Here is a tiny trained network, its code and every weight. The questions are about switching its units off for an input and a class, where a switched-off unit gives its printed mean instead of its output.

import numpy as np


def w(rows, s, z=0):
    codes = np.array(rows[::2]) - 128.0
    scale = np.full(codes.shape[1], s)
    scale[-1] = z or s
    return codes * scale


def norm(h):
    return h / np.sqrt((h * h).mean(-1, keepdims=True) + 1e-5)


def f(y):
    return y / 2 * (1 + np.tanh(0.7978845608 * (y + 0.044715 * y**3)))


def log_softmax(a):
    a = a - a.max(-1, keepdims=True)
    return a - np.log(np.exp(a).sum(-1, keepdims=True))


def net(x, mask):
    res = np.array(x, float).reshape(1, 7) / 4 @ E
    u = 0
    for l in range(4):
        y = f(norm(res) @ A[l][:, :-1].T + A[l][:, -1])
        res = res + np.where(mask[u : u + 7], y, B[l][:, -1]) @ B[l][:, :-1]
        u += 7
    return log_softmax(norm(res)[-1] @ U[:, :-1].T + U[:, -1])


A, B = {}, {}
E = w([
[208,122,160,160,165,160,167,133,210,41,189,235],'x0',
[145,144,129,101,133,138,122,121,123,132,131,120],'x1',
[86,72,163,24,198,25,150,189,169,81,150,76],'x2',
[130,130,127,133,142,126,133,115,132,138,127,126],'x3',
[255,86,54,122,77,143,244,160,191,195,24,94],'x4',
[107,107,136,107,119,151,116,121,147,115,109,141],'x5',
[124,118,126,128,130,153,129,123,130,94,115,105],'x6',
],0.0099)
A[0] = w([
[98,173,202,195,67,141,122,78,45,126,179,192,102],'0.n0',
[183,116,185,166,76,141,212,129,88,186,160,151,58],'0.n1',
[102,165,158,170,67,177,29,13,119,136,155,155,110],'0.n2',
[224,120,120,135,176,148,149,113,188,35,206,255,255],'0.n3',
[92,173,155,152,91,115,82,56,64,95,177,90,44],'0.n4',
[174,130,173,154,70,155,125,113,150,193,44,83,157],'0.n5',
[116,76,182,200,116,171,96,146,82,168,100,159,98],'0.n6',
],0.0067,0.0026)
B[0] = w([
[137,219,148,95,191,207,203,169,57,94,32,114,207],'0.n0',
[125,92,101,146,113,164,130,137,128,110,121,153,155],'0.n1',
[123,188,109,166,177,166,252,158,147,194,111,83,214],'0.n2',
[158,149,121,141,96,68,186,1,125,71,119,185,254],'0.n3',
[129,155,118,154,105,159,121,131,223,122,111,49,190],'0.n4',
[176,54,99,83,85,196,144,122,91,69,144,146,189],'0.n5',
[135,136,107,80,156,167,194,71,116,137,129,83,152],'0.n6',
],0.0088,0.0092)
A[1] = w([
[121,138,103,149,101,177,90,83,112,124,141,153,205],'1.n0',
[67,143,158,102,152,108,24,145,206,163,165,85,2],'1.n1',
[80,136,171,118,179,124,123,254,104,190,92,113,196],'1.n2',
[118,115,79,111,146,195,137,180,149,162,108,78,119],'1.n3',
[114,194,176,135,224,96,116,122,82,87,78,148,81],'1.n4',
[143,96,141,99,96,43,151,123,177,142,90,132,5],'1.n5',
[59,133,182,126,95,62,101,67,103,110,188,114,87],'1.n6',
],0.0098,0.004)
B[1] = w([
[166,238,53,232,47,120,69,162,65,159,3,194,187],'1.n0',
[240,73,248,212,172,161,93,181,89,156,74,66,195],'1.n1',
[161,54,74,156,210,174,131,250,139,126,91,47,254],'1.n2',
[50,94,122,105,177,78,6,200,55,163,161,135,241],'1.n3',
[95,82,242,81,87,156,12,69,151,122,112,187,244],'1.n4',
[151,178,129,70,95,114,241,72,108,194,152,12,183],'1.n5',
[142,14,254,171,175,178,108,248,77,91,221,137,210],'1.n6',
],0.0076,0.0063)
A[2] = w([
[169,94,32,137,16,117,130,59,79,155,100,169,109],'2.n0',
[97,63,120,2,138,33,196,113,173,95,170,92,80],'2.n1',
[155,115,72,167,95,157,83,54,197,118,119,147,1],'2.n2',
[113,66,204,134,181,104,46,186,172,67,244,175,132],'2.n3',
[30,114,129,173,216,159,7,159,69,136,74,69,83],'2.n4',
[107,196,172,142,193,114,136,40,122,139,133,228,87],'2.n5',
[202,153,185,126,142,185,251,131,194,41,145,180,190],'2.n6',
],0.0082,0.0052)
B[2] = w([
[148,9,117,121,172,76,100,156,109,188,95,201,214],'2.n0',
[92,207,103,121,146,106,217,152,146,40,86,99,176],'2.n1',
[173,168,126,185,104,170,123,181,172,170,171,186,139],'2.n2',
[67,106,158,89,156,62,29,49,86,144,199,136,205],'2.n3',
[207,165,105,179,134,142,165,107,188,197,151,96,242],'2.n4',
[78,118,124,147,150,176,103,194,83,44,91,81,179],'2.n5',
[110,160,155,116,48,124,86,99,160,141,230,163,249],'2.n6',
],0.012,0.011)
A[3] = w([
[121,152,66,73,168,109,148,217,90,133,71,13,62],'3.n0',
[18,219,166,102,119,166,85,80,50,39,185,170,29],'3.n1',
[148,148,132,131,84,176,80,113,151,99,118,201,4],'3.n2',
[114,72,189,122,126,43,1,63,141,134,193,71,144],'3.n3',
[86,133,170,61,70,8,136,94,203,81,194,96,3],'3.n4',
[201,125,76,128,34,83,208,149,177,91,143,185,57],'3.n5',
[85,147,133,55,80,91,216,125,187,122,178,133,94],'3.n6',
],0.0091,0.0046)
B[3] = w([
[2,125,148,91,102,144,174,190,170,14,95,165,236],'3.n0',
[20,120,212,161,136,42,21,63,51,101,20,219,232],'3.n1',
[146,221,170,223,13,207,129,167,188,160,68,150,165],'3.n2',
[190,14,100,78,185,111,99,215,29,219,181,121,254],'3.n3',
[176,91,51,12,158,86,109,32,120,146,204,55,203],'3.n4',
[128,183,124,130,135,134,231,113,242,119,207,20,226],'3.n5',
[183,105,97,128,242,88,64,56,101,115,90,11,183],'3.n6',
],0.009,0.0081)
U = w([
[51,221,57,215,199,250,144,190,139,223,110,58,89],'0',
[178,19,16,117,133,155,76,205,37,225,31,200,100],'1',
[153,37,197,119,238,142,55,211,66,203,203,38,104],'2',
[43,64,54,61,161,102,226,215,180,50,73,79,156],'3',
[67,222,215,221,69,187,40,47,80,66,96,218,224],'4',
[211,127,38,193,18,168,203,82,222,164,178,247,210],'5',
[36,40,171,42,167,46,6,49,63,88,248,221,94],'6',
[185,159,68,58,138,31,219,7,228,42,215,56,3],'7',
],0.012,0.003)

Each question gives the input, the list of numbers given to net, and the class t.
The units are the neurons (one row each of A and B). Each row of codes is followed by its name. A weight is (code - 128) times the scale printed after its matrix; where a second scale follows, it is the last column's (A, B and U).
mask holds one flag per neuron, layer by layer. A switched-off neuron (its flag False) gives its mean, the last column of its row in B, instead of its output. The means were averaged over made-up inputs and are rounded, as every weight is.
A unit's drop is (log p(t) with every unit on - log p(t) with that unit switched off) / (log p(t) with every unit on - log p(t) with every unit switched off).
The circuit of an input: a set's keep is (log p(t) with only the set's units on - log p(t) with every unit switched off) / (log p(t) with every unit on - log p(t) with every unit switched off). Starting from the 12 units with the biggest drops (on a tie, the unit counted first), units are removed one at a time, each time the one whose removal leaves the highest keep (on an exact tie, the one counted first), for as long as the keep stays at least 0.8.
circuit, biggest first: the units of the circuit, biggest drop first
most important unit: the unit with the biggest drop
top k neurons: the k neurons with the biggest drops, biggest first
top k neurons in layer l: the k neurons of layer l with the biggest drops, biggest first
drop of u: that unit's drop, to one decimal
input [-3,8,-8,0,-1,1,-5], class 0: circuit, biggest first -> 0.n2
input [0,2,6,-4,-5,-2,-8], class 2: top 2 neurons -> 0.n3; 1.n1
input [0,6,4,-1,5,-7,-6], class 3: top 3 neurons -> 0.n3; 2.n6; 3.n0
input [1,-6,7,7,8,0,3], class 7: top 2 neurons -> 0.n0; 0.n2
input [7,8,-1,6,0,-1,-2], class 4: top 2 neurons -> 2.n5; 2.n4
input [-4,-5,-1,5,0,3,-5], class 0: top 3 neurons -> 0.n3; 2.n4; 1.n3
input [0,-6,-8,7,-2,-8,-5], class 0: top 4 neurons -> 0.n3; 0.n2; 2.n3; 1.n3
input [-3,-6,-2,-1,0,1,-7], class 0: top 3 neurons -> 0.n3; 2.n4; 1.n3
input [0,-7,-7,2,7,-8,-6], class 1: top 3 neurons -> 2.n0; 0.n3; 2.n6
input [-8,3,1,1,8,3,0], class 3: top 3 neurons -> 3.n0; 1.n0; 2.n3
input [1,2,4,6,1,8,6], class 7: top 2 neurons -> 0.n0; 1.n5
input [-2,-5,8,3,-5,5,-4], class 2: top 2 neurons -> 0.n3; 1.n1
input [3,0,5,6,1,-4,8], class 7: top 4 neurons -> 1.n5; 2.n1; 1.n3; 0.n0
input [-4,3,-1,8,-2,4,1], class 0: most important unit -> 2.n4
input [1,-8,-4,6,-3,0,3], class 4: top 2 neurons in layer 2 -> 2.n6; 2.n4
input [2,0,3,-7,1,-6,-2], class 7: drop of 2.n1 -> 0.1
input [-8,5,2,8,8,4,7], class 3: drop of 3.n0 -> 0.3
input [-8,-2,4,2,2,0,-6], class 3: drop of 3.n0 -> 0.1
input [0,3,4,1,-6,5,-7], class 2: top 2 neurons in layer 1 -> 1.n1; 1.n2
input [-3,7,-6,8,0,5,-1], class 0: most important unit -> 0.n2
